Here is a tiny trained network, its code and every weight. The questions are about switching its units off for an input and a class, where a switched-off unit gives its printed mean instead of its output.

import numpy as np


def w(rows, s, z=0):
    codes = np.array(rows[::2]) - 128.0
    scale = np.full(codes.shape[1], s)
    scale[-1] = z or s
    return codes * scale


def f(y):
    return np.maximum(y, 0)


def log_softmax(a):
    a = a - a.max(-1, keepdims=True)
    return a - np.log(np.exp(a).sum(-1, keepdims=True))


def net(x, mask):
    res = np.array(x, float).reshape(1, 8) / 4 @ E
    y = f(res @ A[0][:, :-1].T + A[0][:, -1])
    res = res + np.where(mask, y, B[0][:, -1]) @ B[0][:, :-1]
    return log_softmax(res[-1] @ U[:, :-1].T + U[:, -1])


A, B = {}, {}
E = w([
[147,157,138,255,91,46,227,117],'x0',
[197,211,46,87,189,58,100,114],'x1',
[110,139,111,202,243,198,77,45],'x2',
[205,200,169,105,108,212,134,220],'x3',
[218,52,62,191,163,143,91,108],'x4',
[161,2,76,151,87,136,103,132],'x5',
[230,48,196,94,150,164,197,82],'x6',
[106,123,131,111,106,121,128,171],'x7',
],0.0088)
A[0] = w([
[221,106,144,74,214,197,91,75,191],'neuron 0',
[93,55,53,139,190,179,38,93,135],'neuron 1',
[145,96,46,111,74,62,117,206,141],'neuron 2',
[170,108,188,169,90,174,171,147,255],'neuron 3',
[77,55,176,185,103,121,178,87,137],'neuron 4',
[119,101,25,214,190,118,97,90,182],'neuron 5',
[145,138,99,133,122,1,186,61,139],'neuron 6',
[135,117,222,68,51,181,158,170,139],'neuron 7',
],0.0076,0.0039)
B[0] = w([
[145,77,39,76,235,203,151,123,253],'neuron 0',
[116,131,126,110,62,233,3,34,238],'neuron 1',
[115,120,17,128,34,64,82,188,198],'neuron 2',
[135,106,180,199,124,190,206,182,220],'neuron 3',
[30,54,165,206,126,111,162,90,208],'neuron 4',
[207,180,119,177,72,127,70,16,230],'neuron 5',
[156,141,139,114,136,22,158,69,209],'neuron 6',
[114,95,224,29,101,184,184,231,228],'neuron 7',
],0.0068,0.011)
U = w([
[135,128,124,155,102,171,57,64,103],'0',
[143,88,94,57,230,178,117,115,135],'1',
[231,137,124,222,174,158,165,125,116],'2',
[139,139,126,135,144,28,157,68,117],'3',
[148,121,185,61,99,156,146,193,80],'4',
[140,120,46,128,69,86,95,172,142],'5',
[68,56,180,175,114,143,161,135,93],'6',
[44,254,150,122,173,130,115,162,252],'7',
],0.011,0.0038)

Each question gives the input, the list of numbers given to net, and the class t.
The units are the neurons (one row each of A and B). Each row of codes is followed by its name. A weight is (code - 128) times the scale printed after its matrix; where a second scale follows, it is the last column's (A, B and U).
mask holds one flag per neuron, in row order. A switched-off neuron (its flag False) gives its mean, the last column of its row in B, instead of its output. The means were averaged over made-up inputs and are rounded, as every weight is.
A unit's drop is (log p(t) with every unit on - log p(t) with that unit switched off) / (log p(t) with every unit on - log p(t) with every unit switched off).
The circuit of an input: a set's keep is (log p(t) with only the set's units on - log p(t) with every unit switched off) / (log p(t) with every unit on - log p(t) with every unit switched off). Starting from all 8 units, units are removed one at a time, each time the one whose removal leaves the highest keep (on an exact tie, the one counted first), for as long as the keep stays at least 0.8.
circuit, biggest first: the units of the circuit, biggest drop first
top k neurons: the k neurons with the biggest drops, biggest first
drop of u: that unit's drop, to one decimal
input [8,3,1,-4,8,-5,-2,0], class 3: circuit, biggest first : (neuron 6)
input [2,3,7,3,8,4,-3,-7], class 0: top 2 neurons : (neuron 1; neuron 5)
input [-1,7,6,-6,2,2,3,-7], class 0: top 2 neurons : (neuron 5; neuron 1)
input [5,1,-3,-8,7,5,3,5], class 3: top 2 neurons : (neuron 6; neuron 4)
input [-8,-2,1,-3,5,2,1,-7], class 0: top 2 neurons : (neuron 1; neuron 5)
input [1,-3,8,8,6,7,-3,0], class 0: top 2 neurons : (neuron 1; neuron 5)
input [4,0,5,-1,5,-8,-7,-8], class 0: top 2 neurons : (neuron 5; neuron 3)
input [0,5,-1,-2,6,6,4,-4], class 0: top 2 neurons : (neuron 5; neuron 1)
input [0,6,5,-5,-5,-8,2,-8], class 3: top 3 neurons : (neuron 6; neuron 7; neuron 1)
input [-5,-5,1,-2,-3,-5,1,6], class 4: top 2 neurons : (neuron 7; neuron 4)
input [-6,-6,-1,-8,0,-4,-8,7], class 0: top 3 neurons : (neuron 1; neuron 7; neuron 3)
input [-4,0,1,-4,4,-2,1,5], class 0: top 2 neurons : (neuron 1; neuron 7)
input [4,6,0,2,-4,-3,-3,-8], class 3: top 4 neurons : (neuron 6; neuron 7; neuron 1; neuron 3)
input [3,-8,-6,-6,8,2,-7,5], class 5: top 3 neurons : (neuron 2; neuron 7; neuron 5)
input [-2,7,-1,-5,4,0,2,4], class 0: circuit, biggest first : (neuron 5)
input [-2,-8,4,1,1,8,-8,8], class 0: drop of neuron 1 : 0.3
input [-7,7,8,-3,-4,2,-5,-4], class 0: drop of neuron 6 : 0.0
input [5,3,-7,7,6,-7,-2,-1], class 5: drop of neuron 5 : -0.1
